Below are the code and all the weights of a small trained network. Each question names an input and a class and asks about switching units off, where a switched-off unit gives its printed mean instead of its output.

import numpy as np


def w(rows, s, z=0):
    codes = np.array(rows[::2]) - 128.0
    scale = np.full(codes.shape[1], s)
    scale[-1] = z or s
    return codes * scale


def norm(h):
    return h / np.sqrt((h * h).mean(-1, keepdims=True) + 1e-5)


def f(y):
    return np.maximum(y, 0)


def log_softmax(a):
    a = a - a.max(-1, keepdims=True)
    return a - np.log(np.exp(a).sum(-1, keepdims=True))


def net(x, mask):
    res = np.array(x, float).reshape(1, 6) / 4 @ E
    u = 0
    for l in range(2):
        y = f(norm(res) @ A[l][:, :-1].T + A[l][:, -1])
        res = res + np.where(mask[u : u + 11], y, B[l][:, -1]) @ B[l][:, :-1]
        u += 11
    return log_softmax(norm(res)[-1] @ U[:, :-1].T + U[:, -1])


A, B = {}, {}
E = w([
[178,55,117,23,101,151,103],'x0',
[85,153,201,128,115,138,80],'x1',
[82,177,107,215,143,213,98],'x2',
[143,115,50,138,124,43,101],'x3',
[191,138,80,109,111,133,6],'x4',
[65,159,68,86,130,100,172],'x5',
],0.002)
A[0] = w([
[222,97,152,153,139,239,50,29],'L0N0',
[132,128,226,79,130,150,156,68],'L0N1',
[119,160,117,156,117,173,76,122],'L0N2',
[167,71,213,76,104,89,86,76],'L0N3',
[105,106,54,159,108,76,215,74],'L0N4',
[192,100,47,82,128,36,122,119],'L0N5',
[179,123,91,151,144,1,134,2],'L0N6',
[148,117,52,15,125,100,139,28],'L0N7',
[90,102,104,66,129,117,16,55],'L0N8',
[146,113,198,119,126,74,105,46],'L0N9',
[99,133,124,106,123,155,226,79],'L0N10',
],0.0058,0.0027)
B[0] = w([
[173,38,83,229,6,243,120,217],'L0N0',
[114,186,225,68,102,86,133,185],'L0N1',
[63,139,105,141,89,121,81,191],'L0N2',
[119,222,117,149,202,149,80,211],'L0N3',
[184,101,141,202,184,136,95,215],'L0N4',
[160,197,82,93,58,76,220,253],'L0N5',
[112,236,175,209,73,69,199,196],'L0N6',
[141,108,33,55,135,186,105,208],'L0N7',
[99,52,161,110,174,2,125,190],'L0N8',
[171,154,172,96,149,143,48,162],'L0N9',
[102,32,137,176,113,126,174,192],'L0N10',
],0.0092,0.004)
A[1] = w([
[104,89,79,137,111,103,196,138],'L1N0',
[161,70,166,157,248,135,164,65],'L1N1',
[163,101,61,44,139,125,134,65],'L1N2',
[153,122,163,95,151,72,155,135],'L1N3',
[103,188,115,51,125,96,124,108],'L1N4',
[77,91,238,43,106,162,219,5],'L1N5',
[97,46,148,82,124,47,78,57],'L1N6',
[38,185,86,161,199,154,112,54],'L1N7',
[180,156,183,106,211,176,80,57],'L1N8',
[178,116,30,1,149,159,138,25],'L1N9',
[150,183,92,130,117,101,133,93],'L1N10',
],0.0074,0.002)
B[1] = w([
[176,186,219,132,171,119,58,253],'L1N0',
[131,49,208,156,213,117,157,197],'L1N1',
[205,53,106,66,176,135,111,207],'L1N2',
[122,117,66,155,71,214,145,197],'L1N3',
[177,62,146,231,118,157,106,227],'L1N4',
[15,94,133,12,61,147,223,224],'L1N5',
[48,129,95,129,118,2,81,171],'L1N6',
[120,151,36,89,202,172,153,196],'L1N7',
[131,214,195,46,158,131,70,170],'L1N8',
[224,3,64,8,176,72,95,235],'L1N9',
[113,141,138,76,94,112,211,235],'L1N10',
],0.01,0.0033)
U = w([
[255,54,60,25,141,85,115,201],'0',
[138,73,99,235,3,237,65,178],'1',
[193,254,105,183,60,52,234,145],'2',
[55,195,10,137,213,192,132,86],'3',
[145,243,220,66,130,169,30,87],'4',
[140,65,209,218,241,124,177,123],'5',
[46,108,98,149,98,12,44,4],'6',
[3,87,196,45,76,166,212,148],'7',
],0.0081,0.0021)

Each question gives the input, the list of numbers given to net, and the class t.
The units are the neurons (one row each of A and B). Each row of codes is followed by its name. A weight is (code - 128) times the scale printed after its matrix; where a second scale follows, it is the last column's (A, B and U).
mask holds one flag per neuron, layer by layer. A switched-off neuron (its flag False) gives its mean, the last column of its row in B, instead of its output. The means were averaged over made-up inputs and are rounded, as every weight is.
A unit's drop is (log p(t) with every unit on - log p(t) with that unit switched off) / (log p(t) with every unit on - log p(t) with every unit switched off).
The circuit of an input: a set's keep is (log p(t) with only the set's units on - log p(t) with every unit switched off) / (log p(t) with every unit on - log p(t) with every unit switched off). Starting from the 12 units with the biggest drops (on a tie, the unit counted first), units are removed one at a time, each time the one whose removal leaves the highest keep (on an exact tie, the one counted first), for as long as the keep stays at least 0.8.
units of the circuit, in order: the units of the circuit, biggest drop first
unit that matters most: the unit with the biggest drop
top k neurons: the k neurons with the biggest drops, biggest first
k most important neurons of layer l: the k neurons of layer l with the biggest drops, biggest first
input [-4,-3,1,5,6,5], class 2: unit that matters most => L0N6
input [7,-7,3,-7,-3,-1], class 7: top 3 neurons => L0N1, L1N5, L0N4
input [4,4,-8,-1,-6,-3], class 4: units of the circuit, in order => L0N3, L1N8
input [2,0,-2,1,-8,-1], class 7: 2 most important neurons of layer 0 => L0N1, L0N0
input [-6,8,-3,5,8,2], class 6: units of the circuit, in order => L0N8, L1N6
input [-6,-1,8,6,8,2], class 3: units of the circuit, in order => L1N7, L1N9
input [6,-4,1,-4,-4,-2], class 7: units of the circuit, in order => L0N1, L1N5
input [3,-6,2,-8,-4,4], class 7: units of the circuit, in order => L1N5, L0N1
input [-2,5,0,7,5,6], class 2: 2 most important neurons of layer 0 => L0N6, L0N5
input [3,2,-3,-8,1,3], class 7: top 3 neurons => L1N5, L0N1, L0N4
input [7,8,-2,2,-1,-1], class 4: top 2 neurons => L0N3, L1N8
input [4,-7,6,3,6,-3], class 1: top 2 neurons => L0N0, L0N2
input [-4,2,1,-5,2,0], class 1: top 3 neurons => L0N3, L0N5, L1N5
input [-5,-6,6,-6,1,-5], class 1: units of the circuit, in order => L0N0
input [1,-4,-3,-2,-5,6], class 5: units of the circuit, in order => L0N4, L1N1
input [-8,-6,4,-6,0,5], class 5: top 3 neurons => L0N10, L1N1, L0N3
input [-4,0,6,-7,8,7], class 3: 2 most important neurons of layer 1 => L1N7, L1N4
input [-6,8,-4,-3,6,3], class 6: top 2 neurons => L1N6, L0N8
input [-6,4,4,2,-3,-7], class 3: top 3 neurons => L1N7, L0N0, L0N5
input [-8,-8,-6,4,2,4], class 2: units of the circuit, in order => L0N6
input [2,5,4,6,-7,-5], class 7: top 2 neurons => L0N0, L0N3
input [-6,8,-6,-8,7,-7], class 4: 3 most important neurons of layer 1 => L1N8, L1N4, L1N3
input [-2,-6,6,0,3,8], class 3: top 2 neurons => L0N0, L1N7
